Here is a tiny trained network, its code and every weight. The questions are about switching its units off for an input and a class, where a switched-off unit gives its printed mean instead of its output.

import numpy as np


def w(rows, s, z=0):
    codes = np.array(rows[::2]) - 128.0
    scale = np.full(codes.shape[1], s)
    scale[-1] = z or s
    return codes * scale


def f(y):
    return y / 2 * (1 + np.tanh(0.7978845608 * (y + 0.044715 * y**3)))


def log_softmax(a):
    a = a - a.max(-1, keepdims=True)
    return a - np.log(np.exp(a).sum(-1, keepdims=True))


def net(x, mask):
    res = np.array(x, float).reshape(1, 7) / 4 @ E
    y = f(res @ A[0][:, :-1].T + A[0][:, -1])
    res = res + np.where(mask, y, B[0][:, -1]) @ B[0][:, :-1]
    return log_softmax(res[-1] @ U[:, :-1].T + U[:, -1])


A, B = {}, {}
E = w([
[187,173,67,205],'x0',
[139,208,67,59],'x1',
[100,208,188,193],'x2',
[148,136,2,149],'x3',
[198,85,167,221],'x4',
[53,142,148,175],'x5',
[150,194,178,100],'x6',
],0.0073)
A[0] = w([
[2,77,190,77,143],'N0',
[34,94,183,146,43],'N1',
[217,156,198,221,254],'N2',
[91,19,160,152,87],'N3',
[77,130,12,153,69],'N4',
[137,211,110,74,118],'N5',
[137,148,233,142,34],'N6',
[105,36,85,45,78],'N7',
[42,154,116,17,32],'N8',
[74,86,139,4,30],'N9',
],0.0085,0.0063)
B[0] = w([
[132,98,165,108,213],'N0',
[147,137,175,151,157],'N1',
[215,214,115,78,255],'N2',
[195,53,142,180,169],'N3',
[151,171,2,197,167],'N4',
[92,84,121,48,161],'N5',
[129,183,110,186,157],'N6',
[47,124,150,226,173],'N7',
[76,142,186,101,171],'N8',
[49,108,155,148,170],'N9',
],0.0088,0.0092)
U = w([
[112,110,97,131,2],'0',
[124,137,90,39,100],'1',
[166,138,112,132,168],'2',
[125,139,161,108,254],'3',
[66,109,145,71,39],'4',
[98,29,137,197,98],'5',
[99,213,164,175,149],'6',
[123,143,2,182,157],'7',
],0.014,0.0065)

Each question gives the input, the list of numbers given to net, and the class t.
The units are the neurons (one row each of A and B). Each row of codes is followed by its name. A weight is (code - 128) times the scale printed after its matrix; where a second scale follows, it is the last column's (A, B and U).
mask holds one flag per neuron, in row order. A switched-off neuron (its flag False) gives its mean, the last column of its row in B, instead of its output. The means were averaged over made-up inputs and are rounded, as every weight is.
A unit's drop is (log p(t) with every unit on - log p(t) with that unit switched off) / (log p(t) with every unit on - log p(t) with every unit switched off).
The circuit of an input: a set's keep is (log p(t) with only the set's units on - log p(t) with every unit switched off) / (log p(t) with every unit on - log p(t) with every unit switched off). Starting from all 10 units, units are removed one at a time, each time the one whose removal leaves the highest keep (on an exact tie, the one counted first), for as long as the keep stays at least 0.8.
units of the circuit, in order: the units of the circuit, biggest drop first
unit that matters most: the unit with the biggest drop
top k neurons: the k neurons with the biggest drops, biggest first
drop of u: that unit's drop, to one decimal
input [-4,-1,2,1,-7,-7,7], class 4: unit that matters most -> N2
input [5,5,-3,-6,-3,7,6], class 1: units of the circuit, in order -> (N5; N7)
input [-8,-2,-8,-2,1,-1,7], class 5: units of the circuit, in order -> (N2; N7)
input [-4,6,-1,1,-8,-1,-8], class 4: units of the circuit, in order -> (N8; N9)
input [0,-2,-5,-5,-6,5,-3], class 5: units of the circuit, in order -> (N2; N7)
input [4,-1,-4,-5,6,2,-5], class 2: units of the circuit, in order -> (N2; N7)
input [-3,-7,6,-2,-6,0,-7], class 5: top 2 neurons -> (N2; N3)
input [0,-7,0,6,6,4,-3], class 7: top 3 neurons -> (N2; N0; N8)
input [-2,-2,-1,1,0,-5,-6], class 5: top 3 neurons -> (N2; N7; N4)
input [-2,4,-2,-8,-3,-7,8], class 4: drop of N9 -> 0.2
input [2,-2,4,-5,-4,4,-8], class 5: drop of N0 -> 0.2
input [-3,0,0,-8,6,-5,-4], class 2: drop of N6 -> 0.1
